Below are the code and all the weights of a small trained network. Each question names an input and a class and asks about switching units off, where a switched-off unit gives its printed mean instead of its output.

import numpy as np


def w(rows, s, z=0):
    codes = np.array(rows[::2]) - 128.0
    scale = np.full(codes.shape[1], s)
    scale[-1] = z or s
    return codes * scale


def f(y):
    return np.maximum(y, 0)


def log_softmax(a):
    a = a - a.max(-1, keepdims=True)
    return a - np.log(np.exp(a).sum(-1, keepdims=True))


def net(x, mask):
    res = np.array(x, float).reshape(1, 3) / 4 @ E
    y = f(res @ A[0][:, :-1].T + A[0][:, -1])
    res = res + np.where(mask, y, B[0][:, -1]) @ B[0][:, :-1]
    return log_softmax(res[-1] @ U[:, :-1].T + U[:, -1])


A, B = {}, {}
E = w([
[120,66,106,173,91,204,4],'x0',
[239,173,139,164,26,138,143],'x1',
[80,224,101,25,61,158,102],'x2',
],0.012)
A[0] = w([
[202,212,106,140,61,129,129,97],'neuron 1',
[143,167,172,112,197,33,234,84],'neuron 2',
[118,71,117,175,129,220,52,58],'neuron 3',
[163,66,104,254,174,64,152,3],'neuron 4',
[95,180,76,59,74,127,79,103],'neuron 5',
[141,58,124,156,133,133,126,171],'neuron 6',
[48,124,120,77,178,123,115,104],'neuron 7',
],0.012,0.0048)
B[0] = w([
[197,110,198,234,155,143,83,230],'neuron 1',
[167,139,104,126,54,43,110,253],'neuron 2',
[170,164,68,158,97,21,94,243],'neuron 3',
[129,183,167,161,236,142,208,241],'neuron 4',
[95,231,120,132,155,117,255,216],'neuron 5',
[99,137,93,141,113,132,196,198],'neuron 6',
[194,113,201,240,160,175,45,204],'neuron 7',
],0.012,0.015)
U = w([
[83,208,103,122,169,154,236,130],'0',
[147,143,18,134,42,27,99,103],'1',
[160,68,252,205,171,180,29,106],'2',
[94,102,109,152,88,145,156,250],'3',
[42,111,81,71,120,255,137,111],'4',
[75,28,81,38,115,151,130,109],'5',
[85,13,110,81,139,217,93,112],'6',
],0.0092,0.022)

Each question gives the input, the list of numbers given to net, and the class t.
The units are the neurons (one row each of A and B). Each row of codes is followed by its name. A weight is (code - 128) times the scale printed after its matrix; where a second scale follows, it is the last column's (A, B and U).
mask holds one flag per neuron, in row order. A switched-off neuron (its flag False) gives its mean, the last column of its row in B, instead of its output. The means were averaged over made-up inputs and are rounded, as every weight is.
A unit's drop is (log p(t) with every unit on - log p(t) with that unit switched off) / (log p(t) with every unit on - log p(t) with every unit switched off).
The circuit of an input: a set's keep is (log p(t) with only the set's units on - log p(t) with every unit switched off) / (log p(t) with every unit on - log p(t) with every unit switched off). Starting from all 7 units, units are removed one at a time, each time the one whose removal leaves the highest keep (on an exact tie, the one counted first), for as long as the keep stays at least 0.8.
circuit, biggest first: the units of the circuit, biggest drop first
unit that matters most: the unit with the biggest drop
k most important neurons: the k neurons with the biggest drops, biggest first
drop when u is switched off: that unit's drop, to one decimal
input [-1,4,2], class 2: unit that matters most -> neuron 1
input [-6,7,-4], class 2: 2 most important neurons -> [neuron 1; neuron 3]
input [-3,-3,0], class 3: 2 most important neurons -> [neuron 3; neuron 1]
input [6,-4,4], class 1: 2 most important neurons -> [neuron 3; neuron 4]
input [4,-1,-3], class 1: 2 most important neurons -> [neuron 3; neuron 5]
input [2,2,-2], class 3: circuit, biggest first -> [neuron 2; neuron 7; neuron 5; neuron 1]
input [-5,5,0], class 1: 2 most important neurons -> [neuron 2; neuron 7]
input [0,0,1], class 3: 4 most important neurons -> [neuron 4; neuron 3; neuron 5; neuron 2]
input [-4,-4,-3], class 1: 3 most important neurons -> [neuron 2; neuron 1; neuron 5]
input [8,5,-8], class 0: 3 most important neurons -> [neuron 4; neuron 2; neuron 6]
input [-2,4,-5], class 0: 2 most important neurons -> [neuron 4; neuron 7]
input [-6,-8,-1], class 2: 2 most important neurons -> [neuron 7; neuron 3]
input [-6,-8,-2], class 2: 2 most important neurons -> [neuron 7; neuron 3]
input [3,8,3], class 2: unit that matters most -> neuron 1
input [-2,3,-8], class 0: drop when neuron 4 is switched off -> 0.7
input [0,6,8], class 0: drop when neuron 7 is switched off -> 0.1
input [-8,6,7], class 1: drop when neuron 5 is switched off -> 0.0
